Below are the code and all the weights of a small trained network. Each question names an input and a target symbol and asks about switching units off, where a switched-off unit gives its printed mean instead of its output.

import numpy as np


def w(rows, s, z=0):
    codes = np.array(rows[::2]) - 128.0
    scale = np.full(codes.shape[1], s)
    scale[-1] = z or s
    return codes * scale


def f(y):
    return np.maximum(y, 0)


def softmax(a):
    e = np.exp(a - a.max(-1, keepdims=True))
    return e / e.sum(-1, keepdims=True)


def log_softmax(a):
    a = a - a.max(-1, keepdims=True)
    return a - np.log(np.exp(a).sum(-1, keepdims=True))


def net(x, mask):
    ids = ['ζηθμξπφ'.index(c) for c in x.split()]
    T = len(ids)
    res = E[ids] + P[:T]
    u = 0
    for l in range(3):
        r = res
        for j in range(3):
            rows = slice(2 * j, 2 * j + 2)
            q, k, v = (r @ M[l][rows].T for M in (Q, K, V))
            z = softmax(np.where(np.tri(T) > 0, q @ k.T / 2**0.5, -1e9)) @ v
            o = O[l][rows]
            res = res + np.where(mask[u + j], z, o[:, -1]) @ o[:, :-1]
        u += 3
        y = f(res @ A[l][:, :-1].T + A[l][:, -1])
        res = res + np.where(mask[u : u + 4], y, B[l][:, -1]) @ B[l][:, :-1]
        u += 4
    return log_softmax(res[-1] @ U[:, :-1].T + U[:, -1])


Q, K, V, O, A, B = {}, {}, {}, {}, {}, {}
E = w([
[141,137,157],'ζ',
[159,91,181],'η',
[142,159,151],'θ',
[151,188,138],'μ',
[93,102,149],'ξ',
[90,2,152],'π',
[91,187,51],'φ',
],0.009)
P = w([
[153,90,101],'0',
[183,180,248],'1',
[142,142,91],'2',
[1,86,115],'3',
[233,59,208],'4',
[158,183,50],'5',
[14,135,84],'6',
],0.0055)
Q[0] = w([
[1,63,41],'0.h0',
[51,97,38],'0.h0',
[134,69,194],'0.h1',
[31,204,37],'0.h1',
[7,181,62],'0.h2',
[139,211,222],'0.h2',
],0.0052)
K[0] = w([
[120,90,220],'0.h0',
[175,64,212],'0.h0',
[36,197,96],'0.h1',
[216,98,101],'0.h1',
[212,191,142],'0.h2',
[120,2,112],'0.h2',
],0.0053)
V[0] = w([
[82,72,186],'0.h0',
[23,156,187],'0.h0',
[240,30,150],'0.h1',
[116,90,72],'0.h1',
[212,200,187],'0.h2',
[254,113,194],'0.h2',
],0.0047)
O[0] = w([
[42,91,155,252],'0.h0',
[35,192,210,173],'0.h0',
[152,43,50,240],'0.h1',
[169,59,188,83],'0.h1',
[199,254,52,156],'0.h2',
[207,91,11,229],'0.h2',
],0.0039,0.00046)
A[0] = w([
[110,171,103,3],'0.n0',
[31,65,19,175],'0.n1',
[237,43,138,144],'0.n2',
[102,234,254,146],'0.n3',
],0.0056,0.0049)
B[0] = w([
[43,221,255,128],'0.n0',
[9,66,92,255],'0.n1',
[229,127,175,193],'0.n2',
[85,15,221,187],'0.n3',
],0.006,0.0031)
Q[1] = w([
[56,70,9],'1.h0',
[81,66,38],'1.h0',
[134,111,236],'1.h1',
[39,239,2],'1.h1',
[165,73,208],'1.h2',
[68,138,2],'1.h2',
],0.0057)
K[1] = w([
[82,254,47],'1.h0',
[67,247,85],'1.h0',
[58,55,71],'1.h1',
[246,141,132],'1.h1',
[64,135,125],'1.h2',
[197,106,183],'1.h2',
],0.0065)
V[1] = w([
[182,188,240],'1.h0',
[108,251,49],'1.h0',
[52,11,162],'1.h1',
[118,35,247],'1.h1',
[206,182,254],'1.h2',
[72,217,42],'1.h2',
],0.006)
O[1] = w([
[215,93,219,92],'1.h0',
[32,236,206,46],'1.h0',
[76,1,27,254],'1.h1',
[182,30,7,244],'1.h1',
[245,161,62,119],'1.h2',
[98,199,239,40],'1.h2',
],0.0053,0.0031)
A[1] = w([
[134,86,205,9],'1.n0',
[201,60,60,2],'1.n1',
[197,189,201,211],'1.n2',
[118,66,255,187],'1.n3',
],0.0063,0.0013)
B[1] = w([
[18,177,143,149],'1.n0',
[189,165,54,254],'1.n1',
[150,213,45,158],'1.n2',
[49,253,191,178],'1.n3',
],0.0058,0.0051)
Q[2] = w([
[225,147,181],'2.h0',
[145,253,133],'2.h0',
[111,28,21],'2.h1',
[128,34,131],'2.h1',
[131,25,79],'2.h2',
[115,200,67],'2.h2',
],0.0054)
K[2] = w([
[157,108,63],'2.h0',
[211,155,217],'2.h0',
[59,127,49],'2.h1',
[92,78,96],'2.h1',
[142,254,153],'2.h2',
[19,137,70],'2.h2',
],0.0058)
V[2] = w([
[102,87,86],'2.h0',
[168,186,42],'2.h0',
[178,86,194],'2.h1',
[52,93,142],'2.h1',
[116,223,71],'2.h2',
[193,203,253],'2.h2',
],0.0054)
O[2] = w([
[66,133,68,199],'2.h0',
[148,235,109,167],'2.h0',
[177,40,111,84],'2.h1',
[72,52,94,148],'2.h1',
[36,253,36,135],'2.h2',
[169,60,1,1],'2.h2',
],0.0047,0.0053)
A[2] = w([
[57,105,164,9],'2.n0',
[74,124,222,78],'2.n1',
[116,76,253,184],'2.n2',
[100,70,166,1],'2.n3',
],0.006,0.0031)
B[2] = w([
[194,189,1,225],'2.n0',
[108,225,70,223],'2.n1',
[18,253,200,249],'2.n2',
[169,255,89,171],'2.n3',
],0.0051,0.0016)
U = w([
[185,158,132,100],'ζ',
[230,133,92,99],'η',
[183,180,144,136],'θ',
[180,225,126,110],'μ',
[87,69,202,254],'ξ',
[101,40,64,23],'π',
[18,254,153,74],'φ',
],0.0061,0.0051)

Each question gives the input, a string of symbols that net reads in full, and the target symbol t.
The units are the heads (2 rows each of Q, K, V and O) and the neurons (one row each of A and B). Each row of codes is followed by its name. A weight is (code - 128) times the scale printed after its matrix; where a second scale follows, it is the last column's (O, A, B and U).
mask holds one flag per unit, layer by layer, with each layer's heads first. A switched-off unit (its flag False) gives its mean, the last column of its rows in O or B, instead of its output. The means were averaged over made-up inputs and are rounded, as every weight is.
A unit's drop is (log p(t) with every unit on - log p(t) with that unit switched off) / (log p(t) with every unit on - log p(t) with every unit switched off).
most important unit: the unit with the biggest drop
top k neurons: the k neurons with the biggest drops, biggest first
top k neurons in layer l: the k neurons of layer l with the biggest drops, biggest first
heads that matter: for each layer, one digit per head in row order, 1 if its drop is at least 0.15 and else 0, layers parted by /
drop when u is switched off: that unit's drop, to one decimal
input φ ξ φ η, target φ: heads that matter -> 000 / 001 / 000
input η ξ ζ ξ θ φ π, target φ: most important unit -> 1.h0
input ζ π θ φ θ, target φ: top 2 neurons in layer 0 -> (0.n3, 0.n1)
input ξ φ φ ζ, target φ: top 2 neurons in layer 1 -> (1.n3, 1.n1)
input φ η ξ π π ζ π, target π: heads that matter -> 000 / 010 / 001
input π ξ φ ξ φ φ θ, target φ: heads that matter -> 000 / 001 / 001
input θ η π ξ, target π: heads that matter -> 000 / 010 / 001
input φ ξ ζ φ μ, target φ: top 2 neurons -> (1.n3, 2.n2)
input φ ξ η π η, target π: top 2 neurons -> (0.n1, 1.n1)
input φ ξ ζ π ξ, target π: top 2 neurons -> (0.n1, 1.n1)
input π ξ η π ζ, target π: top 2 neurons -> (0.n1, 1.n1)
input ξ η π φ ξ, target φ: top 2 neurons in layer 1 -> (1.n3, 1.n0)
input φ π ξ π φ, target π: top 2 neurons -> (1.n3, 0.n1)
input π ξ φ θ ζ φ η, target φ: most important unit -> 2.h2
input ζ ξ ξ φ π, target φ: top 2 neurons in layer 2 -> (2.n2, 2.n1)
input ξ φ μ φ ζ, target φ: top 2 neurons -> (1.n3, 2.n2)
input ξ φ η φ ξ, target φ: top 2 neurons in layer 2 -> (2.n2, 2.n1)
input π π θ π ζ, target π: drop when 2.h0 is switched off -> 0.1
input ξ ξ ξ π η, target π: drop when 2.h0 is switched off -> 0.2
input φ ζ π θ π ξ θ, target π: drop when 1.h1 is switched off -> 0.4
